Below are the code and all the weights of a small trained network. Each question names an input and a class and asks about switching units off, where a switched-off unit gives its printed mean instead of its output.

import numpy as np


def w(rows, s, z=0):
    codes = np.array(rows[::2]) - 128.0
    scale = np.full(codes.shape[1], s)
    scale[-1] = z or s
    return codes * scale


def f(y):
    return y / 2 * (1 + np.tanh(0.7978845608 * (y + 0.044715 * y**3)))


def log_softmax(a):
    a = a - a.max(-1, keepdims=True)
    return a - np.log(np.exp(a).sum(-1, keepdims=True))


def net(x, mask):
    res = np.array(x, float).reshape(1, 5) / 4 @ E
    y = f(res @ A[0][:, :-1].T + A[0][:, -1])
    res = res + np.where(mask, y, B[0][:, -1]) @ B[0][:, :-1]
    return log_softmax(res[-1] @ U[:, :-1].T + U[:, -1])


A, B = {}, {}
E = w([
[175,92,84,28,120,149,226,105,183],'x0',
[64,23,207,139,125,154,109,63,221],'x1',
[245,131,179,147,199,165,82,203,198],'x2',
[94,183,13,142,182,161,60,75,201],'x3',
[37,52,108,86,254,163,141,198,63],'x4',
],0.0069)
A[0] = w([
[88,158,169,228,139,84,62,147,92,85],'N1',
[94,195,5,136,173,178,35,41,218,50],'N2',
[93,73,182,120,99,146,111,93,206,80],'N3',
[180,207,160,155,36,88,138,74,195,49],'N4',
[76,75,118,78,178,178,107,178,90,3],'N5',
[75,60,185,131,119,158,101,113,180,85],'N6',
[77,135,116,90,98,94,119,86,94,51],'N7',
[76,105,114,104,250,172,151,214,41,51],'N8',
[65,175,178,220,117,114,46,147,87,74],'N9',
[166,187,166,182,47,101,121,58,134,75],'N10',
[184,108,148,138,178,183,92,187,136,63],'N11',
[96,54,144,123,182,136,126,124,123,53],'N12',
[181,166,79,129,106,119,156,196,50,54],'N13',
[179,96,45,62,134,180,226,67,205,81],'N14',
[206,215,23,130,144,68,124,196,49,67],'N15',
[162,106,100,39,84,168,220,125,151,86],'N16',
[162,91,246,114,72,59,184,159,65,72],'N17',
[62,145,108,124,98,116,153,70,86,45],'N18',
[111,75,176,153,150,116,117,78,174,73],'N19',
[40,131,124,115,81,91,163,57,44,77],'N20',
[196,121,190,146,244,165,125,187,162,93],'N21',
[41,132,82,148,65,92,165,93,99,94],'N22',
[156,117,117,57,122,157,147,104,137,37],'N23',
[102,60,169,164,131,158,126,63,165,93],'N24',
[203,165,176,130,151,162,83,204,193,65],'N25',
[43,138,103,101,105,72,151,81,84,85],'N26',
[203,152,146,148,66,105,111,90,168,80],'N27',
[90,93,192,143,131,159,113,77,189,94],'N28',
[181,132,131,161,75,111,126,105,153,69],'N29',
[186,159,117,145,55,83,102,109,152,60],'N30',
[91,141,143,255,123,132,54,129,94,89],'N31',
[93,92,173,138,115,161,119,116,177,65],'N32',
[151,81,220,102,79,83,149,167,91,47],'N33',
],0.0082,0.0061)
B[0] = w([
[222,82,91,81,165,98,165,69,95,182],'N1',
[78,138,254,250,255,200,134,162,85,254],'N2',
[122,202,117,88,96,135,173,90,111,180],'N3',
[39,94,34,95,162,97,156,173,129,214],'N4',
[62,99,44,113,167,92,173,171,125,171],'N5',
[140,211,89,92,119,136,153,85,93,177],'N6',
[154,103,111,151,88,184,123,157,159,144],'N7',
[21,93,56,69,124,85,176,109,128,235],'N8',
[237,94,91,70,184,92,158,92,97,188],'N9',
[59,71,63,80,161,106,160,150,131,202],'N10',
[121,105,90,153,85,160,94,154,176,165],'N11',
[79,135,86,91,104,118,172,132,113,155],'N12',
[114,194,102,121,110,184,161,94,107,181],'N13',
[219,89,129,118,173,89,132,74,77,217],'N14',
[117,238,162,88,64,154,177,55,99,229],'N15',
[227,95,121,123,181,98,128,92,97,192],'N16',
[89,143,223,244,250,226,134,130,104,200],'N17',
[166,118,109,134,111,187,92,192,192,158],'N18',
[141,184,112,121,84,134,156,129,82,159],'N19',
[170,113,78,171,88,187,62,154,208,196],'N20',
[146,96,64,176,43,163,66,145,190,204],'N21',
[173,114,119,162,78,175,74,172,212,190],'N22',
[180,113,109,110,164,163,165,140,113,133],'N23',
[135,199,121,101,67,136,167,111,78,176],'N24',
[161,111,96,160,44,191,48,187,240,188],'N25',
[172,106,104,155,65,188,76,189,203,182],'N26',
[42,62,51,98,128,106,147,157,126,187],'N27',
[138,199,137,92,73,151,151,95,92,179],'N28',
[71,101,94,111,142,122,138,138,153,156],'N29',
[61,110,76,90,146,142,168,133,133,175],'N30',
[212,99,105,105,177,97,168,89,102,188],'N31',
[148,191,96,109,120,146,183,129,114,149],'N32',
[120,143,176,182,201,205,137,131,120,168],'N33',
],0.0077,0.0085)
U = w([
[33,76,79,86,131,118,148,134,141,129],'0',
[174,109,104,167,58,172,84,146,199,130],'1',
[132,252,124,95,78,150,156,95,103,129],'2',
[99,135,176,214,209,175,133,129,117,119],'3',
[242,74,113,95,168,106,141,93,109,126],'4',
[96,108,193,136,106,55,66,96,135,251],'5',
[126,121,170,111,107,76,102,146,141,105],'6',
[129,129,158,125,95,85,118,149,124,96],'7',
],0.012,0.017)

Each question gives the input, the list of numbers given to net, and the class t.
The units are the neurons (one row each of A and B). Each row of codes is followed by its name. A weight is (code - 128) times the scale printed after its matrix; where a second scale follows, it is the last column's (A, B and U).
mask holds one flag per neuron, in row order. A switched-off neuron (its flag False) gives its mean, the last column of its row in B, instead of its output. The means were averaged over made-up inputs and are rounded, as every weight is.
A unit's drop is (log p(t) with every unit on - log p(t) with that unit switched off) / (log p(t) with every unit on - log p(t) with every unit switched off).
The circuit of an input: a set's keep is (log p(t) with only the set's units on - log p(t) with every unit switched off) / (log p(t) with every unit on - log p(t) with every unit switched off). Starting from the 12 units with the biggest drops (on a tie, the unit counted first), units are removed one at a time, each time the one whose removal leaves the highest keep (on an exact tie, the one counted first), for as long as the keep stays at least 0.8.
units of the circuit, in order: the units of the circuit, biggest drop first
unit that matters most: the unit with the biggest drop
k most important neurons: the k neurons with the biggest drops, biggest first
drop when u is switched off: that unit's drop, to one decimal
input [7,-5,-2,-5,-5], class 4: 2 most important neurons -> [N16 N2]
input [-5,0,-1,-6,-3], class 3: units of the circuit, in order -> [N17]
input [-3,-8,-1,-3,6], class 2: 2 most important neurons -> [N15 N13]
input [-1,1,-7,-5,-7], class 0: 4 most important neurons -> [N10 N4 N27 N30]
input [-6,2,-6,-6,-8], class 0: 2 most important neurons -> [N10 N4]
input [8,3,-7,6,-7], class 4: 2 most important neurons -> [N14 N16]
input [2,-7,-2,7,4], class 2: 2 most important neurons -> [N15 N17]
input [2,7,0,-8,4], class 3: 2 most important neurons -> [N17 N33]
input [0,7,3,1,-6], class 2: 3 most important neurons -> [N28 N3 N24]
input [-8,-7,-7,-3,-3], class 4: 2 most important neurons -> [N9 N1]
input [3,7,7,0,3], class 1: 2 most important neurons -> [N21 N25]
input [2,5,-3,6,-3], class 3: 2 most important neurons -> [N2 N15]
input [5,2,-6,-6,5], class 1: units of the circuit, in order -> [N20 N26]
input [-8,-5,4,-3,-6], class 4: unit that matters most -> N9
input [3,-8,-8,8,-4], class 1: units of the circuit, in order -> [N22 N26]
input [7,-7,0,3,-8], class 0: 2 most important neurons -> [N4 N27]
input [-4,-1,7,-7,6], class 1: 4 most important neurons -> [N21 N2 N25 N11]
input [-7,-1,-3,7,-2], class 3: drop when N6 is switched off -> 0.1
input [1,3,2,2,-2], class 5: drop when N13 is switched off -> 0.2
input [-8,-6,-5,-3,6], class 4: unit that matters most -> N9
input [3,7,8,-7,8], class 0: drop when N26 is switched off -> 0.1
